Here is a tiny trained network, its code and every weight. The questions are about switching its units off for an input and a class, where a switched-off unit gives its printed mean instead of its output.

import numpy as np


def w(rows, s, z=0):
    codes = np.array(rows[::2]) - 128.0
    scale = np.full(codes.shape[1], s)
    scale[-1] = z or s
    return codes * scale


def norm(h):
    return h / np.sqrt((h * h).mean(-1, keepdims=True) + 1e-5)


def f(y):
    return np.maximum(y, 0)


def log_softmax(a):
    a = a - a.max(-1, keepdims=True)
    return a - np.log(np.exp(a).sum(-1, keepdims=True))


def net(x, mask):
    res = np.array(x, float).reshape(1, 3) / 4 @ E
    u = 0
    for l in range(2):
        y = f(norm(res) @ A[l][:, :-1].T + A[l][:, -1])
        res = res + np.where(mask[u : u + 10], y, B[l][:, -1]) @ B[l][:, :-1]
        u += 10
    return log_softmax(norm(res)[-1] @ U[:, :-1].T + U[:, -1])


A, B = {}, {}
E = w([
[114,156,164,191],'x0',
[152,2,176,111],'x1',
[196,157,190,124],'x2',
],0.008)
A[0] = w([
[60,212,193,253,202],'L0N0',
[94,198,125,208,60],'L0N1',
[144,104,124,255,98],'L0N2',
[96,126,90,135,7],'L0N3',
[33,118,108,172,88],'L0N4',
[95,112,55,160,33],'L0N5',
[111,55,3,213,134],'L0N6',
[110,65,116,176,244],'L0N7',
[109,138,93,49,85],'L0N8',
[123,187,190,110,60],'L0N9',
],0.0091,0.0018)
B[0] = w([
[134,82,66,151,253],'L0N0',
[139,30,133,136,202],'L0N1',
[169,16,108,71,176],'L0N2',
[46,139,140,148,149],'L0N3',
[55,163,146,41,185],'L0N4',
[52,174,165,105,171],'L0N5',
[52,254,192,116,211],'L0N6',
[56,73,141,174,193],'L0N7',
[187,128,23,183,172],'L0N8',
[80,167,192,73,169],'L0N9',
],0.0065,0.0064)
A[1] = w([
[75,80,201,220,177],'L1N0',
[170,172,211,132,74],'L1N1',
[235,192,199,165,142],'L1N2',
[222,155,207,197,78],'L1N3',
[192,166,172,120,4],'L1N4',
[137,168,102,214,102],'L1N5',
[161,155,51,112,203],'L1N6',
[157,210,59,158,182],'L1N7',
[127,169,2,149,163],'L1N8',
[25,189,116,77,195],'L1N9',
],0.0099,0.0034)
B[1] = w([
[254,118,141,110,216],'L1N0',
[56,239,92,128,157],'L1N1',
[44,154,129,100,190],'L1N2',
[49,169,93,74,175],'L1N3',
[65,180,157,129,148],'L1N4',
[193,3,128,117,156],'L1N5',
[177,43,96,107,189],'L1N6',
[168,30,183,179,204],'L1N7',
[221,19,173,88,220],'L1N8',
[166,175,172,144,254],'L1N9',
],0.0079,0.0074)
U = w([
[226,81,163,116,193],'0',
[69,253,155,52,229],'1',
[212,96,125,94,207],'2',
[211,186,165,149,95],'3',
[191,212,2,208,2],'4',
],0.0088,0.0046)

Each question gives the input, the list of numbers given to net, and the class t.
The units are the neurons (one row each of A and B). Each row of codes is followed by its name. A weight is (code - 128) times the scale printed after its matrix; where a second scale follows, it is the last column's (A, B and U).
mask holds one flag per neuron, layer by layer. A switched-off neuron (its flag False) gives its mean, the last column of its row in B, instead of its output. The means were averaged over made-up inputs and are rounded, as every weight is.
A unit's drop is (log p(t) with every unit on - log p(t) with that unit switched off) / (log p(t) with every unit on - log p(t) with every unit switched off).
The circuit of an input: a set's keep is (log p(t) with only the set's units on - log p(t) with every unit switched off) / (log p(t) with every unit on - log p(t) with every unit switched off). Starting from the 12 units with the biggest drops (on a tie, the unit counted first), units are removed one at a time, each time the one whose removal leaves the highest keep (on an exact tie, the one counted first), for as long as the keep stays at least 0.8.
units of the circuit, in order: the units of the circuit, biggest drop first
top k neurons: the k neurons with the biggest drops, biggest first
top k neurons in layer l: the k neurons of layer l with the biggest drops, biggest first
drop of u: that unit's drop, to one decimal
input [-1,-5,-5], class 0: units of the circuit, in order : [L1N8]
input [-3,6,-7], class 1: units of the circuit, in order : [L0N6, L1N8, L1N7]
input [-7,-8,-4], class 0: top 2 neurons : [L1N8, L1N7]
input [8,-2,-8], class 1: top 2 neurons : [L0N4, L0N6]
input [-1,3,-3], class 3: top 2 neurons : [L1N0, L0N6]
input [5,1,-7], class 1: top 2 neurons : [L0N6, L0N4]
input [-5,-3,6], class 1: top 2 neurons in layer 0 : [L0N0, L0N9]
input [0,-7,4], class 0: drop of L1N2 : 0.0
input [8,-4,-6], class 2: drop of L0N1 : 0.2
input [4,-8,5], class 0: drop of L0N0 : 0.6
input [8,-5,-3], class 2: drop of L0N0 : 0.3
